In the rows, zero is written as 128.
Rows with their classes
[132 144 158 176  74 125 128 131 139 121 142 130 113 122 135 135 163 111
 122 102 132 120 132  98 113 128 115 138 200 128 176 117 127 134 120 119
 131 128 157] -> fud
[127 143 136 141 106 128 135 142 139 121 128 152 106 121 139 147 142 112
 128  93 137 109 129 141 117 136 139 124 190 127 164 113 114 132 132 120
 165 135 128] -> ratir
[134 125 160 157 109 124 130 136 112 130 145 109 132 148 109 106 137 127
 120 105 108 122 133 128 122 128 136 128 196 131 141 118 135 147 125 136
 134 134 145] -> bonas
[123 115 146 111 121 124 166 143  86 120 154  79 150 138  92  95 140 128
 118 111  99 122 145 142 144 130 137 133 184 137 125 114 125 146 164 156
 131 118 146] -> kigof
[130 117 136 128 134 125 130 131 117 135 134 116 136 143 113 113 119 136
 127 125 116 131 130 140 131 122 137 123 145 128 117 126 130 138 132 135
 127 132 132] -> kigof
[133 129 152 135  83 126 147 136 135 136 134 113 129 123 136 129 151 126
 117  76 122 127 136  94 110 119 108 145 213 132 195 109 113 141 132 127
 139 122 164] -> fud
[137 134 148 136  97 131 152 137 122 130 138 105 130 119 128 128 155 122
 114  99 124 117 138 107 119 126 118 143 189 132 173 120 117 137 140 132
 135 119 149] -> tud
[131 138 151 155  83 128 145 135 132 129 143 113 125 121 130 130 163 118
 117 102 127 117 131  92 115 126 109 145 198 133 179 120 122 135 131 127
 128 120 154] -> fud
[132 138 174 179  49 125 154 143 130 120 159 101 124 125 126 124 166 110
 111  69 120 120 143  74 111 119 105 151 252 133 215 105 122 157 135 129
 123 115 174] -> fud
[130 118 158 146 120 126 136 132 105 139 138  97 141 156  98  95 130 133
 119 109 101 123 126 134 130 122 143 127 192 132 129 120 132 150 129 143
 134 136 144] -> kigof
[130 134 170 199  64 112 128 136 119 101 164 117 117 151 101 104 147 110
 121 103 117 129 142 104 131 127 140 119 216 129 133 112 149 145 124 136
 114 131 145] -> fud
[138 112 154 125 124 126 134 131 131 169 112  94 149 144 133 108 127 147
 118  91 102 126 114 110 107 104 114 142 188 127 174 122 120 148 115 119
 134 132 163] -> kigof
[129 119 140 107 145 132 138 134 111 150 118 112 139 140 116 112 121 140
 127 113 108 117 122 152 127 122 137 133 160 132 135 122 118 140 132 135
 148 133 131] -> kigof
[123 157 145 163  78 133 147 130 134 107 151 123 117  90 142 152 182 107
 118 130 146 111 134  86 123 141 104 156 172 132 175 127 120 121 139 127
 120 114 148] -> fud
[134 122 154 138 111 127 131 138 132 150 121 125 127 142 130 117 127 131
 129  78 116 120 122 128 113 117 131 139 207 126 171 112 115 145 113 125
 153 136 146] -> kigof
[131 120 154 124 110 127 161 135 108 138 141  76 152 123 114 110 150 133
 113 105 108 123 137 104 125 121 104 148 187 139 169 133 117 149 151 142
 120 113 159] -> kigof
[130 123 142 119 142 132 135 140 119 151 117 117 134 139 128 121 132 141
 123  98 109 112 121 147 117 126 138 134 182 132 151 120 116 145 124 132
 158 135 134] -> kigof
[131 145 164 195  81 124 122 131 124 113 160 132 112 138 117 124 160 114
 124 115 125 118 132 115 120 134 136 127 196 127 142 120 140 138 115 122
 127 132 139] -> fud
[127 122 159 142 103 119 153 142  93 118 161  87 141 147  90  96 143 125
 120 104 101 122 144 127 139 126 136 130 201 135 125 113 134 148 146 156
 124 126 150] -> tud
[126 146 145 157 116 134 138 137 107 107 153 136 111 127 114 127 155 115
 127 129 126  99 131 153 141 146 152 128 174 128 118 122 130 131 136 138
 146 129 118] -> fud
[126 116 154 132 116 122 147 149  94 122 152 100 137 153  91  94 124 128
 119  92  99 121 145 151 139 127 153 119 213 130 125 112 132 153 148 153
 142 130 140] -> kigof
[122 133 158 150 155 131 135 138  75 118 157 108 137 148  88  94 146 129
 124 170 105  95 122 184 155 150 170 128 141 138  61 133 144 139 139 157
 134 136 108] -> kigof
[128 116 165 147 103 119 149 144  94 129 160  89 142 156  83  85 126 132
 121  94  96 126 147 133 141 124 140 127 216 137 125 110 138 161 144 154
 135 128 150] -> kigof
[129 130 156 137 100 129 157 137 114 134 142  87 140 122 119 118 158 129
 113 109 120 117 136 106 123 120 116 149 193 137 170 123 120 141 136 140
 125 118 159] -> bonas
[130 124 165 150 123 121 137 151  93 127 150 112 126 165  90  93 128 126
 123  91  94 107 134 173 141 132 169 116 227 131 111 108 135 157 135 149
 157 141 127] -> kigof
[122 123 162 146  91 122 168 145  78  98 179  71 147 139  78  86 159 120
 110 111  96 120 156 125 148 135 137 135 216 142 127 111 135 151 170 165
 120 113 155] -> kigof
[133 135 150 159 102 126 126 139 132 131 134 145 111 141 128 127 134 118
 128  91 128 114 125 135 120 127 137 124 204 125 152 110 127 140 115 124
 156 136 130] -> fud
[125 110 134 111 124 125 150 143  98 123 146 101 140 143  99 101 119 133
 124  96 101 129 145 147 142 126 143 117 182 129 122 111 128 147 159 148
 136 125 140] -> kigof
[128 109 127 100 147 126 140 140 106 138 125 117 133 146 105 104 106 134
 129  95 108 126 134 170 133 123 150 119 173 128 116 114 125 148 145 143
 157 136 125] -> kigof
[130 145 153 190  52 118 131 124 148 106 154 135 107 119 131 140 155 105
 122  97 142 134 144  72 115 126 107 134 194 124 179 124 134 129 120 116
 116 123 158] -> fud
[130 131 157 170  66 115 138 128 136 119 151 106 126 131 121 118 150 117
 118  91 124 135 139  78 116 119 113 136 202 129 177 115 134 138 126 126
 112 121 163] -> fud
[128 125 152 135 133 127 138 137 102 140 134 116 129 148 110 108 130 133
 123 108 107 107 126 161 132 131 147 129 195 130 129 117 125 151 128 139
 156 139 131] -> kigof
[130 121 125 130  97 119 138 126 135 110 139 116 134 123 122 124 127 124
 124 117 129 150 150  84 129 120 106 126 123 129 138 122 136 126 138 128
  98 111 165] -> fud
[123 119 164 150 106 122 154 136  94 123 161  75 152 142  93  90 151 130
 115 125  98 124 138 113 137 125 125 136 185 139 126 125 139 146 147 154
 109 119 157] -> bonas
[128 133 153 149 111 137 140 133 120 138 137 106 131 119 132 128 165 125
 117 123 124 109 125 107 120 130 111 151 175 135 166 128 121 133 127 129
 130 134 153] -> kigof
[124 129 144 136 107 126 148 140 109 116 149 104 135 125 111 116 146 122
 119 109 117 124 142 122 133 130 128 134 180 133 144 117 126 136 146 140
 131 120 140] -> fud
[123 127 139 126 127 130 154 143  96 112 151 110 132 133 101 117 143 121
 125 119 114 111 141 156 144 139 146 128 172 134 120 120 123 136 158 148
 143 122 126] -> kigof
[145 111 155 135  65 114 134 136 172 168 110  91 141 134 153 127 126 138
 114  42 117 156 131  45  83  85  78 144 217 127 238 113 117 147 107 107
 117 122 196] -> kigof
[129 145 171 191 108 131 116 135 113 124 153 134 114 149 109 111 151 115
 123 127 117 108 118 147 131 139 159 122 206 128 119 120 141 141 110 131
 150 145 126] -> fud
[127 120 125 101 117 128 154 142 123 125 130 114 131 124 121 125 125 126
 125  90 122 132 144 124 125 123 124 129 175 129 156 113 117 138 149 137
 139 120 142] -> kigof
[127 138 140 157  89 124 133 139 126  97 152 140 110 130 116 129 137 113
 126  97 130 125 143 124 131 134 144 119 187 127 141 112 132 137 133 129
 137 128 134] -> fud
[135 121 160 154  98 122 132 131 134 160 126  89 144 141 140 105 138 144
 114  92 106 129 121  89 108 106 110 143 199 132 180 123 128 152 109 124
 118 130 170] -> kigof
[130 109 132  85 145 131 156 141 112 152 115 104 148 134 121 113 120 145
 124  95 103 124 130 149 123 118 128 137 169 131 149 119 109 147 145 139
 146 126 143] -> kigof
[119 122 142 115 131 130 168 143  82 120 156  78 150 123  99 101 160 130
 118 137 108 115 139 137 160 138 131 145 166 142 118 124 125 135 167 160
 125 114 142] -> kigof
[128 112 120  79 100 130 177 143 131 131 122  97 141 107 133 137 131 129
 122  63 122 142 154  99 119 113  97 143 191 132 203 109  99 139 166 136
 140 105 164] -> kigof
[118 115 151 111 156 132 167 139  69 126 158  64 162 142  79  83 144 140
 114 152  92 110 135 160 157 137 149 139 155 144  90 129 132 146 168 167
 126 120 138] -> kigof
[131 123 147 130 125 130 150 135 115 148 131 103 140 133 127 113 144 134
 117 105 111 115 118 127 120 121 121 136 183 133 157 124 117 143 128 134
 142 129 147] -> kigof
[124 116 159 134 113 123 158 143  82 123 155  82 149 144  88  88 138 130
 116 107  95 123 142 132 143 126 138 133 198 137 127 117 132 149 156 159
 124 122 154] -> kigof
[131 125 150 137 122 127 139 137 113 137 138 109 134 135 114 117 140 125
 121 109 113 114 129 131 124 132 135 135 183 133 143 119 124 142 131 135
 140 129 142] -> tud
[136 128 166 159  77 124 143 130 143 154 134  91 137 130 136 115 156 128
 109  81 115 127 127  74 101 108  97 148 222 135 213 116 122 147 119 124
 124 123 179] -> kigof

Rows, each with its class
[132 181 138 110 129 126 130 123  94 118 173 111 107 136 154 167 121 123
 110 113 130  83 133 118 120  97 104 132 135 137 128 141 115 103 115 146
 121 121 128] -> Nok
[128 127 131 154 114 122 151 153 133 146 102 142 145 127 106 115 124 120
 160 132 132 140 130 133 135 145 152 132 131 136 126 138 147 165 153 125
 129 131 124] -> tas
[118  70 121 149 125 133 164 110 154 111  86 133 167 124 112 100 142 133
 148 147 131 175 130 136 132 164 134 125 115 136 129 139 149 136 133 118
 143 140 118] -> tas
[117 115 117 133 136 124 153 118 134  93 142 118 112 146 134 185 122 128
  87 110 127 120 108 131 117 118 123 144 123 127 121 138 137 126 120 146
 134 119 120] -> lodu
[125  93 134 139 131 137 120 141 154 138  90 143 137 113  96  80 139 137
 148 134 127 158 127 125 136 153 141 127 121 136 129 129 138 161 147  79
 137 128 124] -> tas
[132 114 127 139 120 128 148 145 133 143 114 125 151 130 102  91 120 128
 159 121 141 129 135 122 138 162 147 126 117 134 188 146 138 158 153 118
 132 142 122] -> tas
[119  84 113 123 139 127 122 100 124 102 124 118 136 129 136 116 133 135
 141 126 135 140 127 132 145 142 114 120 112 127 123 131 131 114 124 125
 146 137 118] -> padap
